[ 99 165  96  92 119 109 131 139  78] -> Deme
[ 99 165  91 138 119 109 131 139  78] -> nitu
[103 166  99  91 121 114 167 144  79] -> zini
[ 96 165  95  82 119 108 131 139  78] -> gemi
gone nitu: [138 119  91 109 165  78 131  99]
[139]
asked: [ 99 165  96  92 119 109 131 139  78]
Deme
gone zini: [167 121  99 144  79 114  91 103]
[166]
gone gemi: [139 119  96 108 131  78  82 165]
[95]

[114 146  79 147 149] -> vato
[ 79 146  79  93 149] -> visum
[114 146  79 176 146] -> Vek
asked: [ 79 146  79  93 149]
visum
asked: [114 146  79 176 146]
Vek
asked: [114 146  79 147 149]
vato

[131 120 166 143]  rezur
[149 141 119 145]  tor
[141 151 153 142]  meka
[116 128 159 133]  fefiv
[119 155 140 123]  pezi
[104 132 137 142]  fes
len: [131 120 166]
3
len: [149 141]
2

[126 118 131 124 130 134 126 142 128 132 127 136 139 126 113 141] = rifen
[131 113 137 122 122 124 119 131 117 152 136 142 161 131  96 165] = let
[130 110 143 124 131 149 134 126 131 143 125 151 144 135  95 156] = puzun
[180 151 140 136 102 134 153 172 129 166 151 141 127 159 104 137] = nimo
[127 114 135 121 122 120 117 130 115 148 134 139 157 130 101 160] = fevid
[165 122 131 142 113 152 131 136 124 143 117 161 119 122  96 130] = Dut
[133 139 133 135 125 126 137 141 127 131 126 125 110 141 142 118] = Konut
perm: [165  96 131 161 142 136 152 117 131 119 124 122 122 137 113 131]
let
len: [127 114 135 121 122 120 117 130 115 148 134 139 157]
13
asked: [180 151 140 136 102 134 153 172 129 166 151 141 127 159 104 137]
nimo
gone nimo: [140 104 166 134 151 180 127 136 151 129 153 137 159 102 172]
[141]
len: [127 114 135 121 122 120 117 130]
8
len: [131 113 137 122 122 124 119 131 117]
9

[146 128 129 141 118 141 141 148 138 118 128 135 151 115 146 134 154 132
 125 108 137 119 126 147 128 143 145 123 114 112 124 129 145 149 126 114
 131 129 123 146 148 143 139 125 137 140 145 128 129]  mekib
[119 138 119 106 109 129 145 145  90 158 116 118 137 131 106 113 141 141
 112 139 151 111 133 122 158 149  97 167 148 124 102 111 163  99  97 100
 111 132 134 168 144 103 129 137 102 151 156 131 110]  nobup
[103 137 141 112 156 109 111 100 122 151 137 124  97 158 106 129  90 129
 145 168 116 148 139 106 131 110 102 149 158 168 151 131 111  97 145 163
 133 138 141 111 102 113 118 144 119 119  99 132 134]  zolof
len: [146 128 129 141 118 141]
6
gone nobup: [112 144  97 156  99 149 158  90 151 158 129 119 119 139 167 163 148 111
 151 131 124 129  97 100 106 134 103 131 145 137 111 118 138 109 133 113
 137 145 141 110 102 106 116 168 141 111 132 102]
[122]
len: [146 128 129 141 118 141 141 148 138 118 128 135 151 115]
14
perm: [145 163 133 138 141 111 102 113 118 144 119 119  99 132 134 103 137 141
 112 156 109 111 100 122 151 137 124  97 158 106 129  90 129 145 168 116
 148 139 106 131 110 102 149 158 168 151 131 111  97]
zolof

[134 124 114 134] -> tig
[104 114 120 134] -> foze
[132 120 133 140] -> fiv
[144 137 135 125] -> Bef
asked: [144 137 135 125]
Bef
len: [104]
1

[128 137 101 144 132 154 124]  felav
[113 125 150 138 104 110 137]  famik
[146 110  95 119 131 165 154]  Fom
[116 122 152 136 113 104 131]  retez
[152 113 136 107 139 117 131]  kida
[123 124 109 130  99 145 141]  zeti
[128 143 147 120 143 103 119]  vasar
[129 118 150 119 114 109 136]  fenur
[127 157 130 129 168 122 108]  Zomid
[153 118 122 104 158 133 124]  Ruze
len: [146 110  95 119 131]
5
len: [127 157 130 129 168 122]
6

[141 113 113 123 114 119 127] -> bek
[125 130 136 121 115 112 139] -> sepur
[141 113 113 123 114 119 133] -> neso
[125 118 124 126 154 135 130] -> lod
[ 88 117 145  89 129 148 131] -> fani
[103 126 142 105 122 135 141] -> Mekep
[132 118 143 105 132 110 132] -> Vob
[122 117 131 110 128 110 126] -> betu
[117 111 122 110 128 126 131] -> Med
[103 126 142 105 111 106 122] -> Sov
[124 135 154 117 130 126 125] -> pim
tags:
[106] -> z_608
[104] -> z_65
[103] -> z_382
[89] -> z_87
[88] -> z_702
[105] -> z_374
[102] -> z_757
key Mekep 3: 
z_374
perm: [117 124 125 126 130 135 154]
pim
perm: [126 110 128 110 131 117 122]
betu
gone sepur: [130 139 121 125 136 115]
[112]

[124 127 155 143 127 154 114 120 128 118 124 137 140 155 129 140 127 121
 123 154 124 132 123 116 139 112 130 137 115 128] = konav
[124 127 139 143 127 114 114 120 128 118 124 137 140 155 129 140 127 121
 123 131 121 134 123 121 121 135 141 119 129 126] = pano
[134 114 136 132 125 129 143 126 115 111 134 138 122 144 122 130 126 138
 131 132 136 127 116 123 131 130 129 133 117 134] = gose
asked: [124 127 139 143 127 114 114 120 128 118 124 137 140 155 129 140 127 121
 123 131 121 134 123 121 121 135 141 119 129 126]
pano
len: [124 127 139 143 127 114 114 120 128 118 124 137 140 155 129 140 127 121
 123 131 121 134 123 121]
24

[160 131 150 126 121] : Nit
[132 131 132 126 121] : Dufug
[121 160 131 125 132] : Keso
key -> tag
[131] -> z_45
[126] -> z_5
[127] -> z_447
[125] -> z_996
key Nit 3: 
z_5
asked: [121 160 131 125 132]
Keso
asked: [160 131 150 126 121]
Nit
gone Keso: [132 125 160 131]
[121]
perm: [121 126 131 132 132]
Dufug
len: [132 131]
2
asked: [132 131 132 126 121]
Dufug

[134 122 105 144 120 132 114 120] = rubut
[123 127 125 120 125 122 139 133] = Dagu
[124 137 117 110 107 138 104 142] = veraz
[133 103 129 145 167 124 166 151] = luvi
[130 142 118 117 111 132 104 125] = dimev
[136 105 129 148 168 127 161 149] = fupon
[134 118 162 161 151 144 146 132] = livi
[145 103 129 145 167 124 150 140] = rukep
[133 144 120 120 114 132 105 122] = Tuz
perm: [122 105 132 114 120 120 144 133]
Tuz
len: [123 127 125 120 125 122 139 133]
8
both luvi fupon: 
[129]

[117 121 134 134 115] : Fuvus
[103  86 131  86 137] : Vime
[114 109 142 139 106] : nak
[103  95  88 101 103] : safu
[100  95 103 103  88] : pap
[128 138 151 152 133] : kula
[104  85 131  86 137] : tak
[118 117 148 145 114] : Fopad
[114 117 124 125 110] : dozo
[104  86 137 131  86] : Nuz
[113 127  98 106 115] : vibom
[132 157 127 135 146] : Gapo
gone kula: [138 151 133 152]
[128]
perm: [ 86  86 104 131 137]
Nuz
gone Vime: [137 131  86  86]
[103]
perm: [ 86 104  86 137 131]
Nuz
perm: [103  88 100  95 103]
pap
gone Fuvus: [117 115 134 134]
[121]
len: [103  95  88 101 103]
5

[180 125  99 138 176 143]  dek
[ 99 108 147 138  89 117]  rab
[134 156 123 160 152 148]  Dar
[164 132 131 127 122 153]  vemuf
[146 102 128 103 148 103]  nes
[ 83 117 132 137  88 131]  fiket
[174  98  96 160 175 124]  Zut
[134 156 129 103 154 110]  mokod
[104 149 132 111 141 109]  Dipef
[139 168 153  92 111 125]  rar
[ 83 117 156 135  83 117]  Zige
gone nes: [103 103 128 146 148]
[102]
gone fiket: [117  88 137  83 132]
[131]
len: [164 132 131 127]
4
both nes mokod: 
[103]
gone nes: [148 146 103 128 103]
[102]
tags:
[103] -> z_61
[180] -> z_207
[134] -> z_853
[146] -> z_198
key nes 0: 
z_198

[ 95 120 114 101 108 137  85 122 171 121 167 124 123  99  95] -> Nir
[161 104  97 150 110 163 111  85 119 160 135 120 125 163 123] -> Peze
[127 119 119 122 118 139 110 118 137 132 139 123 138 126 120] -> finip
[ 82 147 146  93 132 104 120 163 159  97 144 133 127  83  94] -> Mitav
gone Mitav: [127  82 146 133 104 159 144  83 147 120 163  93  97  94]
[132]
both Nir Mitav: 
[120]

[ 87 163 109 108 106  85]  vaza
[ 86  87 107 170 161  84]  Bam
[106 163  85 108 173 147]  posi
tags:
[173] -> z_301
[107] -> z_480
[160] -> z_572
[87] -> z_393
[106] -> z_594
[161] -> z_532
[162] -> z_381
key Bam 4: 
z_532
perm: [147 173 108  85 163 106]
posi
both Bam vaza: 
[87]
gone vaza: [109  87 163 106  85]
[108]
len: [ 87 163 109 108 106]
5
asked: [ 86  87 107 170 161  84]
Bam
asked: [ 87 163 109 108 106  85]
vaza

[141 109 130 147 114 133 131 101 142 104 117 149 143 118  96 115  84 102
 124  87 113 140 107 147 117 131 101 144 114 147 125 140 123 149  97  91] -> Kof
[133 110 157 132 161 139 159 111 138 123 119 141 117 121 118 118 122 107
 164 123 114 138 111 129 116 108 122 133 160 125 162 133 154 123 143 119] -> guz
[133 110 157 132 161 139 159 111 138 123 119 141 117 121 118 118 122 107
 164 123 114 138 111 129 147 122 127  99 158 103 157 168 141 103 146 135] -> nifol
[117 118 124 136 117 112 121 118 136 113 118 140 167 112 125 121 113 113
 116 117 121 143 123 115 116 115 116 106 114 135 119 120 131 143 116 110] -> fusok
gone fusok: [117 106 120 116 115 140 117 121 116 135 113 112 136 167 124 143 113 121
 119 118 118 136 116 110 115 117 112 131 143 123 121 118 116 113 125]
[114]
tags:
[141] -> z_237
[122] -> z_273
[127] -> z_984
[101] -> z_856
[119] -> z_369
key nifol 26: 
z_984
gone Kof: [142 123 102 140 107 124 140 118 114 125 133 147  96 131 114 149  97  87
 109 115 101 144  84  91 130 147 147 113 143 149 141 117 131 117 101]
[104]
gone guz: [121 138 161 119 119 162 133 110 157 160 143 132 141 123 117 118 164 133
 159 118 107 139 114 122 154 111 125 111 108 129 123 133 138 123 122]
[116]
perm: [ 84  87  91  96  97 101 101 102 104 107 109 113 114 114 115 117 117 118
 123 124 125 130 131 131 133 140 140 141 142 143 144 147 147 147 149 149]
Kof

[136 104 145 123 131 112 121 133] : zona
[116 148 112 125 148 149 129 107] : neka
[123 137 108 118 138 144 137 127] : tego
[135 112 162 117 114  97 135 143] : Fopat
[101  99 150 167 115 108 111  94] : zep
[148 125 107 112 149 148 128 116] : telus
[ 93 144 120 153  94 135 132 118] : sito
perm: [148 149 107 112 125 128 148 116]
telus
len: [101  99 150 167 115 108 111]
7
gone sito: [153  93 120 132 135 144  94]
[118]

[132 118 100 151 140 113 132 121 114 134 119 120 128 154 107 145 113 133
 118 103 156 120 126 151 104 100 100 133 133 118 151 108 145]  Zevo
[136 149 140 102 124 137 116 126 144 134 131 125 139 103 149 100 140 109
 144 153 124 125 119 127 126 105 108 114 135 112 122 135 128]  tiga
[114 118 100 151 140 113 132 121 114 134 119 120 128 154 107 133 113 133
 118 103  94 120 159 151 104 100 100 133 127 118 151 108 145]  banam
[136 149 140 102 124 133 116 126 144 134 131 125 139 103 149 100 140 109
 144 153 124 125 119 105 156 147 143 112 128 118 106 143 102]  Lefi
gone Lefi: [116 124 139 119 133 147 140 118 153 106 131 103 144 124 102 156 125 126
 100 140 149 143 109 112 105 125 149 144 128 102 143 136]
[134]
asked: [136 149 140 102 124 137 116 126 144 134 131 125 139 103 149 100 140 109
 144 153 124 125 119 127 126 105 108 114 135 112 122 135 128]
tiga

[ 99 119 101 134 120 143 136 124 141 136  90 156 123 127 124 153 129 110
 144 115 107 119 130 130 106 129 129 138] = sirep
[156 143 110  99 127 124 144 129 136 130 142 153 101 136 134 119 138 107
 129  90 124 130 120 106 119 129 115 123] = Piza
[112 116 118 157  98 101 100 149 149 134 110 143 162 121  92 165 142 105
 122 159 144 162 105 117 156  93 108  96] = bunin
len: [156 143 110  99 127 124 144 129 136 130 142 153 101 136 134 119 138 107
 129  90 124 130 120 106 119 129 115 123]
28
perm: [123 115 129 119 106 120 130 124  90 129 107 138 119 134 136 101 153 142
 130 136 129 144 124 127  99 110 143 156]
Piza
len: [156 143 110  99 127 124 144 129 136 130 142 153 101 136 134 119 138 107
 129  90 124 130 120]
23
perm: [ 90  99 101 106 107 110 115 119 119 120 123 124 124 127 129 129 129 130
 130 134 136 136 138 141 143 144 153 156]
sirep

[148 140 136 166] -> Funeb
[ 94 163 106 110] -> befuv
[ 94  93 123 140] -> Voka
both Voka befuv: 
[94]
perm: [166 148 140 136]
Funeb

[ 98 148 126 116 147 127 137 146 149  77 158 110 109 119] = zub
[147 104 145 101 159 150 152  95 145 119 144  88  96 116] = zumam
[118 139 133 128 120 104 160 116  91 130 100 152 146 108] = pozed
[108 139 108 143 112 112  99 149 157 135 123 108 108 157] = ner
[100 157 108 146 121  99 136 138 143 143 101 101 107 147] = burem
[100 133 134 121 135 114 173 104  98 120 110 101 100 106] = merum
[127 141 116 145 115 124  82 156 163 138 135 127 132 155] = Dum
[157 102 150 105 139 160 113 115 120 108 159 148 144 110] = lubap
[158 119 138 119 131 154  93 122 155 144 153 141 139 136] = zivu
gone zub: [126 119 127 148 110 149 116 158 137  98  77 109 146]
[147]
tags:
[137] -> z_616
[82] -> z_760
[98] -> z_929
[151] -> z_277
[99] -> z_598
[136] -> z_109
[152] -> z_105
key zub 6: 
z_616

[149 142 104 109 168 172] -> Kudi
[161 112 143 129 142 116] -> Vimu
[116 143 104 155 143 113] -> gopom
[112 129 142 161 115 143] -> netet
perm: [112 143 129 142 115 161]
netet
len: [149 142 104 109 168]
5
both netet gopom: 
[143]
key -> tag
[142] -> z_538
[109] -> z_62
[112] -> z_640
key Kudi 1: 
z_538
len: [149 142]
2

[134 151 128 130 132 132 130 142 132 132 147 130 153 136 130 128 132 136
 130 130] = lamu
[134 134 134 134 130 130 131 134 132 138 138 144 132 128 128 134 157 136
 128 128] = zigo
[129 138 130 132 128 138 134 134 132 128 128 138 140 144 134 134 134 134
 130 132] = Kifo
[134 134 134 134 130 130 140 134 132 138 138 144 132 128 130 128 134 138
 128 132] = zuniz
[134 151 128 130 132 132 130 142 132 132 147 138 153 136 130 128 128 136
 130 132] = fube
[142 128 147 128 130 137 128 130 147 138 132 151 149 128 130 130 134 136
 130 132] = gefe
[144 128 142 128 128 146 134 130 136 140 132 165 140 128 132 130 136 134
 132 128] = vel
[134 151 128 130 130 132 130 142 132 132 147 138 153 136 130 128 132 136
 130 130] = Vemon
gone gefe: [130 128 137 130 132 151 128 130 128 147 130 147 149 128 142 134 136 130
 132]
[138]
Table of tags by key:
[143] -> z_111
[128] -> z_717
[140] -> z_710
[142] -> z_128
[139] -> z_706
key vel 2: 
z_128
asked: [134 151 128 130 130 132 130 142 132 132 147 138 153 136 130 128 132 136
 130 130]
Vemon
len: [134 134 134 134 130 130 131 134 132 138 138 144 132 128 128 134 157 136
 128 128]
20
perm: [144 134 132 134 128 128 138 132 138 130 130 134 140 134 138 134 128 130
 134 132]
zuniz
len: [134 151 128 130 132 132 130 142 132 132 147 138 153 136 130 128 128]
17

[ 93 176 145 139  94 117 108 140] : ges
[135 105 148  98 119 122 130 120] : resa
[117 135 135 140  89 129  88 111] : Zoko
[140 115  89 102 163 138 160 133] : Vubu
[140 108  93  94 176 145 139 118] : ves
[126 115 127 110 118 134  91 102] : vunak
[139 128 102 123 163 135 171 147] : bot
perm: [118 140 108  93  94 176 145 139]
ves
gone Zoko: [135 135  89 111 129 117 140]
[88]
gone ves: [145  93 140 176  94 108 139]
[118]

